Below is a small trained network, with its code and all its weights. Each question gives an input and a target symbol and asks what happens when units are switched off, that is, made to give their printed mean instead of their output.

import numpy as np


def w(rows, s, z=0):
    codes = np.array(rows[::2]) - 128.0
    scale = np.full(codes.shape[1], s)
    scale[-1] = z or s
    return codes * scale


def norm(h):
    return h / np.sqrt((h * h).mean(-1, keepdims=True) + 1e-5)


def f(y):
    return np.maximum(y, 0)


def softmax(a):
    e = np.exp(a - a.max(-1, keepdims=True))
    return e / e.sum(-1, keepdims=True)


def log_softmax(a):
    a = a - a.max(-1, keepdims=True)
    return a - np.log(np.exp(a).sum(-1, keepdims=True))


def net(x, mask):
    ids = ['Γδζμστφψ'.index(c) for c in x.split()]
    T = len(ids)
    res = E[ids] + P[:T]
    u = 0
    for l in range(2):
        q, k, v = (norm(res) @ M[l].T for M in (Q, K, V))
        z = softmax(np.where(np.tri(T) > 0, q @ k.T / 4**0.5, -1e9)) @ v
        res = res + np.where(mask[u], z, O[l][:, -1]) @ O[l][:, :-1]
        u += 1
        y = f(norm(res) @ A[l][:, :-1].T + A[l][:, -1])
        res = res + np.where(mask[u : u + 4], y, B[l][:, -1]) @ B[l][:, :-1]
        u += 4
    return log_softmax(norm(res)[-1] @ U[:, :-1].T + U[:, -1])


Q, K, V, O, A, B = {}, {}, {}, {}, {}, {}
E = w([
[45,40,118,170,95],'Γ',
[148,155,141,151,104],'δ',
[168,130,167,112,92],'ζ',
[117,104,102,252,80],'μ',
[118,105,106,141,202],'σ',
[84,180,131,45,179],'τ',
[102,105,71,80,118],'φ',
[145,155,79,117,121],'ψ',
],0.027)
P = w([
[62,194,248,202,167],'0',
[97,88,71,126,190],'1',
[94,95,103,121,129],'2',
[84,108,103,110,112],'3',
[92,118,105,110,112],'4',
[106,120,100,111,107],'5',
[114,121,98,110,105],'6',
[120,126,99,105,99],'7',
[122,129,94,105,95],'8',
[125,118,97,96,104],'9',
],0.014)
Q[0] = w([
[72,173,155,94,13],'0.h0',
[74,164,90,149,255],'0.h0',
[1,35,89,179,156],'0.h0',
[94,127,211,231,178],'0.h0',
],0.015)
K[0] = w([
[144,221,148,149,32],'0.h0',
[124,60,159,175,168],'0.h0',
[108,130,195,127,176],'0.h0',
[3,165,138,224,199],'0.h0',
],0.019)
V[0] = w([
[152,159,114,170,6],'0.h0',
[96,74,150,118,83],'0.h0',
[82,111,93,160,91],'0.h0',
[127,83,159,87,159],'0.h0',
],0.015)
O[0] = w([
[210,91,183,75,254,254],'0.h0',
[228,170,184,117,127,187],'0.h0',
[208,144,47,219,149,95],'0.h0',
[130,166,173,109,49,142],'0.h0',
],0.0087,0.0082)
A[0] = w([
[93,248,106,78,137,97],'0.n0',
[204,99,189,104,98,156],'0.n1',
[120,109,219,154,7,98],'0.n2',
[187,81,104,84,186,3],'0.n3',
],0.013,0.0079)
B[0] = w([
[207,139,48,152,203,146],'0.n0',
[194,144,63,65,123,253],'0.n1',
[252,199,158,75,51,166],'0.n2',
[197,155,89,63,70,183],'0.n3',
],0.013,0.012)
Q[1] = w([
[128,171,254,150,147],'1.h0',
[136,120,165,208,145],'1.h0',
[62,187,162,142,170],'1.h0',
[60,124,175,132,153],'1.h0',
],0.02)
K[1] = w([
[77,10,25,78,68],'1.h0',
[107,87,139,72,59],'1.h0',
[130,4,114,88,145],'1.h0',
[162,54,84,85,121],'1.h0',
],0.015)
V[1] = w([
[162,79,195,182,90],'1.h0',
[72,199,188,168,9],'1.h0',
[191,107,62,95,94],'1.h0',
[158,131,54,219,116],'1.h0',
],0.013)
O[1] = w([
[211,50,149,181,117,147],'1.h0',
[158,54,65,111,52,254],'1.h0',
[180,247,125,139,82,168],'1.h0',
[111,153,78,184,150,176],'1.h0',
],0.013,0.0054)
A[1] = w([
[198,87,102,46,127,2],'1.n0',
[131,170,166,144,22,65],'1.n1',
[73,251,183,122,106,23],'1.n2',
[80,96,69,156,176,161],'1.n3',
],0.013,0.007)
B[1] = w([
[57,178,94,136,181,255],'1.n0',
[127,118,248,118,123,163],'1.n1',
[139,46,167,160,48,142],'1.n2',
[139,145,244,134,145,158],'1.n3',
],0.016,0.0095)
U = w([
[197,64,117,227,107,67],'Γ',
[74,20,198,109,163,140],'δ',
[165,128,180,96,96,191],'ζ',
[173,114,121,246,225,76],'μ',
[57,73,79,156,98,215],'σ',
[6,118,97,42,109,2],'τ',
[128,200,16,207,114,40],'φ',
[40,193,189,150,215,107],'ψ',
],0.015,0.0063)

Each question gives the input, a string of symbols that net reads in full, and the target symbol t.
The units are the heads (4 rows each of Q, K, V and O) and the neurons (one row each of A and B). Each row of codes is followed by its name. A weight is (code - 128) times the scale printed after its matrix; where a second scale follows, it is the last column's (O, A, B and U).
mask holds one flag per unit, layer by layer, with each layer's heads first. A switched-off unit (its flag False) gives its mean, the last column of its rows in O or B, instead of its output. The means were averaged over made-up inputs and are rounded, as every weight is.
A unit's drop is (log p(t) with every unit on - log p(t) with that unit switched off) / (log p(t) with every unit on - log p(t) with every unit switched off).
The circuit of an input: a set's keep is (log p(t) with only the set's units on - log p(t) with every unit switched off) / (log p(t) with every unit on - log p(t) with every unit switched off). Starting from all 10 units, units are removed one at a time, each time the one whose removal leaves the highest keep (on an exact tie, the one counted first), for as long as the keep stays at least 0.8.
units of the circuit, in order: the units of the circuit, biggest drop first
unit that matters most: the unit with the biggest drop
top k neurons: the k neurons with the biggest drops, biggest first
k most important neurons of layer l: the k neurons of layer l with the biggest drops, biggest first
input μ ζ ψ ζ, target μ: units of the circuit, in order	(0.h0; 1.h0)
input ψ ζ ζ, target ψ: units of the circuit, in order	(1.h0)
input τ ψ ψ μ ψ ζ ζ φ, target τ: units of the circuit, in order	(1.h0; 0.n0; 0.h0; 0.n1)
input σ ψ δ ζ σ ζ φ, target σ: top 2 neurons	(0.n1; 0.n2)
input ζ δ ζ φ ζ σ φ ζ ζ τ, target ψ: units of the circuit, in order	(1.h0; 0.n1)
input ζ ζ ζ ζ Γ, target ζ: top 3 neurons	(0.n2; 0.n1; 1.n0)
input φ ζ ψ ζ, target φ: units of the circuit, in order	(0.h0; 0.n1; 1.h0; 0.n0)
input δ φ δ δ δ φ ζ ζ, target δ: units of the circuit, in order	(0.h0; 1.h0; 0.n1; 0.n2)
input μ ζ φ ζ φ τ, target μ: 2 most important neurons of layer 0	(0.n0; 0.n1)
input σ δ ψ, target σ: units of the circuit, in order	(1.h0; 0.h0; 0.n1)
input φ φ ψ, target φ: top 2 neurons	(0.n0; 1.n0)
input δ ζ φ, target δ: units of the circuit, in order	(1.h0; 0.n1; 0.h0; 0.n3)
input Γ ψ σ τ ψ, target Γ: units of the circuit, in order	(1.h0; 0.n1; 0.h0)
input φ ψ τ, target φ: units of the circuit, in order	(0.h0; 0.n0)
input ζ ψ ψ ζ μ ζ μ, target ζ: unit that matters most	0.n2
input ψ φ φ ζ ζ σ, target ψ: top 2 neurons	(0.n1; 1.n3)
input ψ φ ψ σ, target ψ: top 2 neurons	(1.n3; 0.n1)
input δ ζ ζ ψ ψ σ τ, target δ: 3 most important neurons of layer 0	(0.n1; 0.n0; 0.n3)
input μ φ φ ψ μ ψ ψ, target μ: units of the circuit, in order	(1.h0; 0.h0; 0.n1)
input σ ζ ζ φ ζ ψ ζ ψ, target σ: unit that matters most	0.h0
input μ ζ ζ ψ, target μ: units of the circuit, in order	(1.h0; 0.h0; 0.n3; 0.n1)
input φ ζ ζ ψ δ, target φ: 2 most important neurons of layer 1	(1.n1; 1.n3)
input ζ σ φ ψ Γ, target δ: top 2 neurons	(1.n2; 0.n1)
